[[-.01  .07 -.01 -.02 -.01  .06  .06 -.01 -.01  .07  .06 -.02 -.02]
 [-.50  .55 -.48 -.50 -.46  .52  .54 -.48 -.46  .56  .54 -.49 -.50]
 [ .35 -.30  .34  .35  .33 -.30 -.30  .34  .32 -.30 -.30  .35  .35]
 [-.14  .19 -.13 -.13 -.12  .17  .18 -.13 -.12  .19  .18 -.13 -.13]
 [-.09  .14 -.08 -.09 -.08  .13  .13 -.08 -.08  .14  .14 -.09 -.09]
 [-.40  .45 -.39 -.39 -.37  .43  .44 -.39 -.37  .45  .45 -.40 -.40]
 [ .08 -.03  .08  .08  .08 -.04 -.04  .08  .08 -.03 -.03  .08  .08]
 [ .33 -.28  .32  .33  .30 -.27 -.28  .32  .30 -.28 -.28  .33  .33]
 [-.03  .09 -.03 -.04 -.03  .08  .08 -.03 -.03  .09  .08 -.03 -.04]
 [-.13  .18 -.13 -.13 -.12  .17  .18 -.12 -.12  .18  .18 -.13 -.13]
 [ .44 -.39  .43  .43  .40 -.38 -.38  .42  .40 -.39 -.39  .43  .43]] .43

[[-.59  .66 -.57 -.59 -.55  .62  .64 -.57 -.54  .66  .65 -.59 -.59  .67
   .63]
 [ .06  .01  .06  .06  .05  .00  .00  .05  .05  .01  .00  .05  .06  .01
   .00]
 [ .43 -.37  .42  .43  .39 -.36 -.36  .42  .39 -.37 -.36  .42  .43 -.37
  -.36]
 [-.24  .31 -.23 -.24 -.22  .29  .29 -.23 -.22  .31  .30 -.24 -.24  .31
   .29]
 [-.37  .43 -.36 -.37 -.34  .41  .42 -.36 -.34  .44  .43 -.37 -.37  .44
   .41]
 [-.46  .53 -.45 -.46 -.43  .50  .52 -.45 -.43  .54  .52 -.46 -.47  .54
   .51]
 [-.60  .67 -.58 -.60 -.55  .63  .65 -.58 -.56  .67  .66 -.60 -.60  .68
   .64]
 [ .40 -.34  .39  .40  .38 -.34 -.34  .40  .37 -.34 -.34  .40  .40 -.34
  -.34]
 [ .18 -.12  .18  .18  .17 -.13 -.12  .18  .17 -.12 -.12  .18  .18 -.12
  -.13]] -.13

[[-.03 -.01 -.01 -.17 -.53 -.53  .18  .34  .44  .02  .20 -.37]
 [-.32 -.04 -.28 -.17 -.49 -.32 -.48  .26 -.09 -.69 -.16 -.17]
 [-.36  .02 -.19 -.57 -.44  .30  .47  .12 -.16  .02 -.38  .13]
 [-.03 -.34 -.22 -.37  .12 -.25 -.48 -.46  .29  .56  .20 -.07]
 [-.07 -.20 -.07 -.32 -.25 -.46 -.11 -.39  .06 -.14 -.60 -.22]] -.22

[[ .04  .17  .02  .24 -.40 -.34  .07  .06  .47  .23]
 [ .09  .21  .08  .21  .44 -.10 -.08  .08 -.49 -.33]
 [ .26  .41  .25 -.30  .20  .22  .08  .34 -.06 -.22]
 [-.42  .14 -.19  .14 -.15 -.02  .04  .14 -.59 -.13]
 [-.38  .37  .10 -.09  .48  .04 -.19 -.25 -.10  .14]
 [-.06 -.09  .01 -.40  .19 -.01 -.19 -.28  .47  .25]
 [-.10 -.13 -.29  .56 -.39 -.12  .10  .01 -.13 -.01]] -.01

[[-.29  .24 -.22 -.24 -.16 -.06  .16  .04 -.09 -.13  .10  .06]
 [-.47  .47 -.47 -.29 -.26 -.19  .23  .01 -.03 -.30  .14  .14]
 [ .28 -.24 -.02  .40  .16  .31 -.05 -.09  .24  .23 -.22  .00]
 [-.17  .13 -.35 -.02 -.10  .26  .20 -.02  .10  .04 -.07  .07]
 [ .12 -.09  .31 -.02  .07 -.32 -.19  .03 -.12 -.09  .09 -.06]
 [ .25 -.31  .26  .12  .14  .29 -.08  .00 -.02  .27 -.12 -.09]
 [-.14  .19 -.03 -.15 -.09 -.36 -.02  .03 -.09 -.24  .16  .04]
 [ .43 -.45  .40  .24  .24  .32 -.17 -.01  .01  .36 -.17 -.13]
 [ .11 -.05  .50 -.10  .08 -.68 -.30  .05 -.23 -.28  .22 -.06]
 [-.29  .20 -.39 -.20 -.19  .31  .28  .02  .00  .04 -.01  .06]] .06

[[ .13  .38 -.35 -.24 -.20 -.20  .28  .14]
 [ .04  .22  .39 -.20  .39 -.11  .48  .18]
 [-.19  .54 -.05 -.09 -.34  .19  .11  .12]
 [-.01  .14  .18  .13  .06  .22 -.08 -.08]
 [-.35 -.01  .10  .01 -.09  .09 -.49  .28]
 [-.18 -.09  .39 -.19  .12  .67 -.05  .05]
 [-.12 -.35  .16  .14 -.10  .14 -.23  .06]
 [-.34 -.21 -.13 -.27  .34  .03  .13 -.19]
 [-.14 -.24  .29  .03  .24 -.14 -.50 -.10]
 [-.04  .54  .07 -.16  .15  .12  .07  .22]
 [-.23  .35 -.35 -.25  .24 -.46  .36  .59]
 [ .17 -.06 -.05 -.01  .07  .00 -.16  .39]] .39
---
-.50, -.28, .01, -.41, -.01, -.10, -.42
.18, .16, .11, .48, .00, -.09, .60
.36, .09, -.21, -.34, .02, .31, -.52
Out: .60, .48

-.20, -.24, .20, -.38
.26, .43, .15, -.71
Out: .43, .26

.19, .43, .21, -.27, -.26
.20, .07, .56, .09, .09
Out: .56, .43

-.45, .48, -.25, .67, .08, -.05 Out: .67, .48

.12, .17, .47, -.31, -.17, -.68
-.18, .53, .20, -.13, .10, .06
Out: .53, .47

-.33, .21, .67, .28, .60, .62 Out: .67, .62

.08, .40, -.68, .74, .72, .60 Out: .74, .72

-.18, .73, .41, .19, -.43, .05 Out: .73, .41

-.56, -.69, -.09, .63, .65, .04 Out: .65, .63
---
[ 854 -282 -669 -831] ans = -831
[-766 -155 -234  927  141] ans = 141
[ 18  -7  30  10  46  -5 -44] ans = -44
[7583 3536 1561 8662] ans = 8662
[8 7 6 3 0 5] ans = 5
[-18  20   4  38 -31 -17  26] ans = 26
[ 72 233 159 116 130 112  52] ans = 52
[-30  -8 -14   5  20  26] ans = 26
---
 .01   .02   .05   .03   .17
-.30  -.02   .08   .04  -.14
 .06   .01  -.08   .06  -.60
=> -.60

-.05   .09  -.15  -.08   .42  -.03  -.15
 .01  -.33  -.57   .16   .20   .12   .13
 .11  -.39   .02   .22  -.41   .00   .07
=> .07

 .70  -.02   .20  -.24
-.48  -.21   .41   .12
-.26  -.29  -.73   .24
=> .24

 .21  -.04   .24  -.07  -.23   .31
-.20  -.02   .20  -.12   .11  -.36
 .29  -.01  -.31  -.02  -.26   .55
=> .55

-.44  -.49  -.28   .55
 .26   .03  -.38   .13
-.39  -.18   .06  -.12
=> -.12

-.04   .32  -.19   .72
-.05  -.17  -.02  -.02
 .30   .46   .47   .46
=> .46

-.06   .61  -.74  -.54  -.41
 .05   .06  -.15   .05  -.10
 .00   .04  -.05  -.09   .01
=> .01

-.01  -.12   .07  -.09  -.01
-.58  -.74   .76   .37  -.09
-.14  -.21   .23   .10   .02
=> .02

 .47  -.48   .30   .23  -.51  -.72  -.02
-.18   .58  -.53  -.41   .34   .31   .32
 .48  -.58   .31   .48  -.08  -.67  -.04
=> -.04
---
-.59, .01, .20, -.75, .12, .19 -> -.75

.27, .72, .43, .53 -> .53

.43, .04, -.07, -.33, .17, -.67 -> -.33

-.75, .19, -.45, -.41, .04 -> -.41

.05, -.20, -.58, .26, -.52, .17 -> .26

.18, .60, .14, -.69, -.41, .08, -.63 -> -.69

.09, .01, .59, .00
.57, -.24, .09, .00
-> .00
---
.64, .77, .53, -.52, .47, -.46 Out: .47

-.20, -.24, -.15, .11, .38
-.71, .35, .28, .06, .13
.42, .22, -.13, .35, -.36
Out: .38

.01, -.04, .12, -.14, -.38
.31, .02, .19, -.03, -.63
Out: -.38

.51, .53, .22, -.25, .28, .09, -.72 Out: .28

.12, .31, -.76, -.57, -.38, .28, .29 Out: -.38

.55, .59, .40, -.35, -.30 Out: -.30
